Here is a tiny trained network, its code and every weight. The questions are about switching its units off for an input and a class, where a switched-off unit gives its printed mean instead of its output.

import numpy as np


def w(rows, s, z=0):
    codes = np.array(rows[::2]) - 128.0
    scale = np.full(codes.shape[1], s)
    scale[-1] = z or s
    return codes * scale


def norm(h):
    return h / np.sqrt((h * h).mean(-1, keepdims=True) + 1e-5)


def f(y):
    return np.maximum(y, 0)


def log_softmax(a):
    a = a - a.max(-1, keepdims=True)
    return a - np.log(np.exp(a).sum(-1, keepdims=True))


def net(x, mask):
    res = np.array(x, float).reshape(1, 3) / 4 @ E
    u = 0
    for l in range(2):
        y = f(norm(res) @ A[l][:, :-1].T + A[l][:, -1])
        res = res + np.where(mask[u : u + 10], y, B[l][:, -1]) @ B[l][:, :-1]
        u += 10
    return log_softmax(norm(res)[-1] @ U[:, :-1].T + U[:, -1])


A, B = {}, {}
E = w([
[140,131,160,7,115,71,81,145,114],'x0',
[113,77,184,122,168,104,156,130,178],'x1',
[87,166,48,116,171,114,133,147,191],'x2',
],0.011)
A[0] = w([
[107,119,147,103,108,123,107,181,114,99],'0.n0',
[120,120,134,82,128,136,102,131,120,156],'0.n1',
[108,151,124,85,88,150,115,167,64,77],'0.n2',
[176,135,140,78,165,114,93,156,109,90],'0.n3',
[145,159,151,62,117,64,90,142,130,128],'0.n4',
[128,105,170,113,196,113,176,110,153,145],'0.n5',
[150,125,132,87,129,100,112,140,71,89],'0.n6',
[102,140,116,4,108,99,72,156,164,2],'0.n7',
[130,111,133,66,114,72,101,132,102,84],'0.n8',
[132,177,114,89,95,109,110,121,122,95],'0.n9',
],0.012,0.0064)
B[0] = w([
[78,147,103,119,92,86,150,110,158,170],'0.n0',
[188,135,116,204,123,156,156,103,128,196],'0.n1',
[117,129,142,82,111,215,140,192,76,204],'0.n2',
[67,192,112,125,121,141,176,147,202,198],'0.n3',
[190,59,154,190,6,111,145,47,117,254],'0.n4',
[153,116,148,76,150,101,167,200,122,197],'0.n5',
[66,132,65,147,163,197,193,179,145,202],'0.n6',
[167,87,156,177,254,155,46,127,51,247],'0.n7',
[82,162,116,106,89,131,181,145,193,221],'0.n8',
[114,172,88,98,138,112,143,194,109,196],'0.n9',
],0.0088,0.0089)
A[1] = w([
[134,132,241,144,95,111,147,58,138,5],'1.n0',
[136,68,146,130,143,131,142,128,140,56],'1.n1',
[134,151,124,127,128,175,112,136,119,144],'1.n2',
[57,176,117,118,167,114,141,151,184,9],'1.n3',
[85,253,50,118,103,140,90,127,149,116],'1.n4',
[98,197,92,128,64,132,141,58,137,100],'1.n5',
[126,92,163,101,180,178,91,145,133,160],'1.n6',
[117,162,110,187,139,165,153,144,103,191],'1.n7',
[122,122,87,152,117,145,67,47,54,72],'1.n8',
[128,87,157,137,198,163,112,120,50,180],'1.n9',
],0.012,0.0029)
B[1] = w([
[120,125,91,128,101,120,136,124,180,167],'1.n0',
[180,145,105,150,154,107,119,62,142,163],'1.n1',
[109,125,136,111,151,110,100,136,80,176],'1.n2',
[104,162,69,139,102,212,172,168,67,155],'1.n3',
[98,88,162,168,121,99,114,38,173,204],'1.n4',
[146,180,194,123,175,198,112,70,139,171],'1.n5',
[78,167,93,202,117,104,107,73,145,154],'1.n6',
[120,113,157,75,103,89,96,150,127,249],'1.n7',
[128,120,26,48,125,94,147,245,79,165],'1.n8',
[166,182,120,97,210,98,67,109,126,185],'1.n9',
],0.011,0.012)
U = w([
[133,134,88,75,136,102,25,184,31,170],'0',
[218,115,164,193,217,56,93,55,184,202],'1',
[22,137,131,176,110,134,59,2,151,201],'2',
[58,125,58,184,163,149,238,242,154,30],'3',
[119,112,217,86,30,249,159,177,79,159],'4',
[186,64,151,151,17,103,235,82,220,2],'5',
],0.014,0.00091)

Each question gives the input, the list of numbers given to net, and the class t.
The units are the neurons (one row each of A and B). Each row of codes is followed by its name. A weight is (code - 128) times the scale printed after its matrix; where a second scale follows, it is the last column's (A, B and U).
mask holds one flag per neuron, layer by layer. A switched-off neuron (its flag False) gives its mean, the last column of its row in B, instead of its output. The means were averaged over made-up inputs and are rounded, as every weight is.
A unit's drop is (log p(t) with every unit on - log p(t) with that unit switched off) / (log p(t) with every unit on - log p(t) with every unit switched off).
The circuit of an input: a set's keep is (log p(t) with only the set's units on - log p(t) with every unit switched off) / (log p(t) with every unit on - log p(t) with every unit switched off). Starting from the 12 units with the biggest drops (on a tie, the unit counted first), units are removed one at a time, each time the one whose removal leaves the highest keep (on an exact tie, the one counted first), for as long as the keep stays at least 0.8.
circuit, biggest first: the units of the circuit, biggest drop first
unit that matters most: the unit with the biggest drop
k most important neurons: the k neurons with the biggest drops, biggest first
k most important neurons of layer l: the k neurons of layer l with the biggest drops, biggest first
drop when u is switched off: that unit's drop, to one decimal
input [5,3,-4], class 5: unit that matters most	0.n4
input [7,2,6], class 1: circuit, biggest first	0.n7, 0.n4
input [-8,6,0], class 1: 2 most important neurons	0.n8, 0.n3
input [-1,4,-7], class 1: 2 most important neurons	0.n4, 0.n8
input [-6,8,0], class 1: 4 most important neurons	0.n8, 0.n3, 0.n6, 0.n9
input [4,1,1], class 1: 2 most important neurons	0.n7, 0.n4
input [-4,6,-7], class 1: 3 most important neurons	0.n4, 0.n8, 1.n9
input [-4,1,-4], class 1: 2 most important neurons	0.n8, 0.n4
input [-7,0,-6], class 0: 3 most important neurons of layer 0	0.n8, 0.n4, 0.n5
input [-3,-1,-2], class 0: 3 most important neurons	0.n8, 0.n3, 0.n4
input [-7,-7,2], class 2: 3 most important neurons	0.n7, 1.n4, 0.n4
input [-5,1,-7], class 1: 2 most important neurons	0.n4, 1.n9
input [3,1,2], class 1: 2 most important neurons	0.n7, 0.n4
input [2,-5,0], class 4: circuit, biggest first	0.n2
input [8,-8,-2], class 4: 3 most important neurons of layer 0	0.n8, 0.n3, 0.n4
input [4,0,-2], class 4: 2 most important neurons	0.n6, 0.n4
input [-7,-2,-2], class 0: 2 most important neurons	0.n8, 0.n3
input [1,-4,-1], class 4: 2 most important neurons of layer 0	0.n2, 0.n7
input [-4,-6,2], class 2: 4 most important neurons	0.n7, 1.n4, 0.n4, 1.n5
input [7,-4,-3], class 4: unit that matters most	0.n8
input [0,6,-8], class 1: 3 most important neurons	0.n4, 0.n8, 1.n9
input [2,-7,-2], class 4: 2 most important neurons	0.n2, 0.n7
input [8,0,-1], class 4: 4 most important neurons of layer 0	0.n8, 0.n3, 0.n6, 0.n4
input [-2,-2,-2], class 0: 3 most important neurons of layer 0	0.n8, 0.n3, 0.n4
input [4,1,-1], class 5: drop when 0.n8 is switched off	0.9
input [4,2,-3], class 5: drop when 0.n4 is switched off	1.4
input [4,2,-6], class 5: drop when 0.n4 is switched off	0.1
input [1,3,-3], class 5: drop when 0.n8 is switched off	0.0
input [-2,-3,3], class 2: unit that matters most	0.n7
